Below are the code and all the weights of a small trained network. Each question names an input and a class and asks about switching units off, where a switched-off unit gives its printed mean instead of its output.

import numpy as np


def w(rows, s, z=0):
    codes = np.array(rows[::2]) - 128.0
    scale = np.full(codes.shape[1], s)
    scale[-1] = z or s
    return codes * scale


def norm(h):
    return h / np.sqrt((h * h).mean(-1, keepdims=True) + 1e-5)


def f(y):
    return y / 2 * (1 + np.tanh(0.7978845608 * (y + 0.044715 * y**3)))


def log_softmax(a):
    a = a - a.max(-1, keepdims=True)
    return a - np.log(np.exp(a).sum(-1, keepdims=True))


def net(x, mask):
    res = np.array(x, float).reshape(1, 8) / 4 @ E
    u = 0
    for l in range(3):
        y = f(norm(res) @ A[l][:, :-1].T + A[l][:, -1])
        res = res + np.where(mask[u : u + 11], y, B[l][:, -1]) @ B[l][:, :-1]
        u += 11
    return log_softmax(norm(res)[-1] @ U[:, :-1].T + U[:, -1])


A, B = {}, {}
E = w([
[140,103,126,138],'x0',
[125,127,131,132],'x1',
[201,72,250,34],'x2',
[42,47,172,148],'x3',
[102,120,3,55],'x4',
[109,168,133,111],'x5',
[122,138,125,123],'x6',
[106,173,134,115],'x7',
],0.0043)
A[0] = w([
[209,189,70,253,251],'0.n0',
[89,154,81,129,170],'0.n1',
[76,113,190,169,156],'0.n2',
[38,55,148,48,108],'0.n3',
[1,95,43,162,93],'0.n4',
[105,97,169,151,140],'0.n5',
[99,76,113,48,246],'0.n6',
[214,170,197,118,126],'0.n7',
[134,43,139,89,85],'0.n8',
[185,153,114,170,255],'0.n9',
[184,153,181,52,52],'0.n10',
],0.0092,0.00083)
B[0] = w([
[106,213,136,134,234],'0.n0',
[123,24,147,154,165],'0.n1',
[74,104,100,55,199],'0.n2',
[83,111,206,242,225],'0.n3',
[145,63,117,161,255],'0.n4',
[111,126,130,31,168],'0.n5',
[255,166,138,193,196],'0.n6',
[168,85,182,121,216],'0.n7',
[82,191,160,139,182],'0.n8',
[54,131,183,114,161],'0.n9',
[118,75,107,138,204],'0.n10',
],0.0077,0.0047)
A[1] = w([
[147,169,27,138,225],'1.n0',
[253,111,111,104,72],'1.n1',
[33,149,146,106,249],'1.n2',
[138,167,76,184,215],'1.n3',
[96,107,175,207,128],'1.n4',
[187,60,38,103,85],'1.n5',
[132,101,124,202,81],'1.n6',
[87,115,169,164,160],'1.n7',
[164,110,179,139,199],'1.n8',
[137,119,164,170,203],'1.n9',
[192,139,182,91,159],'1.n10',
],0.013,0.0014)
B[1] = w([
[192,88,237,80,175],'1.n0',
[140,218,44,146,189],'1.n1',
[145,106,126,132,203],'1.n2',
[174,95,202,68,179],'1.n3',
[87,149,148,169,255],'1.n4',
[118,127,141,255,170],'1.n5',
[137,212,99,159,192],'1.n6',
[79,158,31,80,217],'1.n7',
[123,131,116,2,219],'1.n8',
[137,159,196,58,204],'1.n9',
[73,129,91,40,213],'1.n10',
],0.0066,0.0065)
A[2] = w([
[149,143,119,42,216],'2.n0',
[143,62,158,111,135],'2.n1',
[74,2,149,81,5],'2.n2',
[53,54,93,135,103],'2.n3',
[185,164,122,103,100],'2.n4',
[194,87,5,161,146],'2.n5',
[185,154,83,120,88],'2.n6',
[207,80,97,192,92],'2.n7',
[122,92,117,117,68],'2.n8',
[66,160,96,183,89],'2.n9',
[147,157,166,120,93],'2.n10',
],0.0097,0.0025)
B[2] = w([
[192,84,113,229,253],'2.n0',
[194,76,54,255,146],'2.n1',
[53,144,84,112,195],'2.n2',
[132,99,51,147,192],'2.n3',
[135,137,32,196,156],'2.n4',
[123,117,149,109,154],'2.n5',
[23,168,42,98,128],'2.n6',
[175,142,154,93,151],'2.n7',
[53,82,89,138,115],'2.n8',
[126,97,61,102,186],'2.n9',
[5,130,97,153,159],'2.n10',
],0.0063,0.0044)
U = w([
[104,232,222,141,251],'0',
[229,87,94,11,41],'1',
[67,84,18,158,88],'2',
[86,42,159,76,85],'3',
[236,115,185,169,247],'4',
[204,215,14,136,15],'5',
[129,54,85,232,131],'6',
],0.011,0.0014)

Each question gives the input, the list of numbers given to net, and the class t.
The units are the neurons (one row each of A and B). Each row of codes is followed by its name. A weight is (code - 128) times the scale printed after its matrix; where a second scale follows, it is the last column's (A, B and U).
mask holds one flag per neuron, layer by layer. A switched-off neuron (its flag False) gives its mean, the last column of its row in B, instead of its output. The means were averaged over made-up inputs and are rounded, as every weight is.
A unit's drop is (log p(t) with every unit on - log p(t) with that unit switched off) / (log p(t) with every unit on - log p(t) with every unit switched off).
The circuit of an input: a set's keep is (log p(t) with only the set's units on - log p(t) with every unit switched off) / (log p(t) with every unit on - log p(t) with every unit switched off). Starting from the 12 units with the biggest drops (on a tie, the unit counted first), units are removed one at a time, each time the one whose removal leaves the highest keep (on an exact tie, the one counted first), for as long as the keep stays at least 0.8.
units of the circuit, in order: the units of the circuit, biggest drop first
unit that matters most: the unit with the biggest drop
top k neurons: the k neurons with the biggest drops, biggest first
k most important neurons of layer l: the k neurons of layer l with the biggest drops, biggest first
input [-4,-5,5,-7,8,-5,-3,-1], class 5: units of the circuit, in order => [1.n1]
input [6,-5,-4,2,4,-5,-8,1], class 6: 2 most important neurons of layer 0 => [0.n4; 0.n1]
input [4,-3,4,5,8,7,0,-7], class 0: top 2 neurons => [0.n3; 0.n6]
input [5,-2,6,6,1,-7,-8,-3], class 0: 2 most important neurons of layer 1 => [1.n4; 1.n9]
input [-3,1,3,-7,-8,-7,-5,1], class 1: units of the circuit, in order => [0.n3; 1.n10]
input [-8,6,-2,-6,1,1,4,3], class 4: 2 most important neurons of layer 0 => [0.n3; 0.n8]
input [-7,5,-4,2,8,-4,-5,-4], class 6: units of the circuit, in order => [0.n4; 1.n5]
input [2,-8,0,1,-4,-2,6,1], class 2: units of the circuit, in order => [0.n2; 1.n3]
input [-7,7,-6,-1,-2,7,5,-3], class 0: top 2 neurons => [1.n3; 0.n0]
input [1,-6,-1,-2,1,-1,-5,0], class 4: 4 most important neurons of layer 0 => [0.n3; 0.n8; 0.n7; 0.n0]
input [2,-8,1,0,-1,3,0,-5], class 1: top 2 neurons => [0.n3; 0.n7]
input [-7,6,-3,-2,1,6,-7,-2], class 4: top 4 neurons => [0.n3; 1.n0; 1.n3; 0.n7]
input [6,3,-2,2,3,1,3,6], class 6: top 2 neurons => [0.n1; 0.n4]
input [-2,3,1,-7,-5,-3,-5,-8], class 1: units of the circuit, in order => [1.n8]
input [4,4,-8,0,4,-2,-8,-6], class 4: top 2 neurons => [1.n0; 0.n3]
input [-2,-3,-4,-2,0,5,-6,-1], class 0: 2 most important neurons of layer 1 => [1.n8; 1.n6]
input [-7,0,8,0,-7,2,-4,-1], class 1: top 2 neurons => [0.n3; 1.n8]
input [3,0,0,-7,1,-5,6,-1], class 4: top 2 neurons => [0.n0; 0.n3]
input [-1,-3,6,-7,8,-2,4,-1], class 5: 2 most important neurons of layer 1 => [1.n1; 1.n5]
input [1,5,-1,-2,-4,-5,-8,-7], class 0: unit that matters most => 0.n0
input [-2,5,3,7,1,-7,6,-7], class 0: top 4 neurons => [0.n3; 0.n6; 0.n8; 1.n9]
input [-5,-3,-5,-6,-1,-7,-6,6], class 0: top 2 neurons => [0.n0; 0.n9]
input [2,-7,-4,-4,3,1,-7,8], class 4: top 2 neurons => [1.n0; 0.n3]
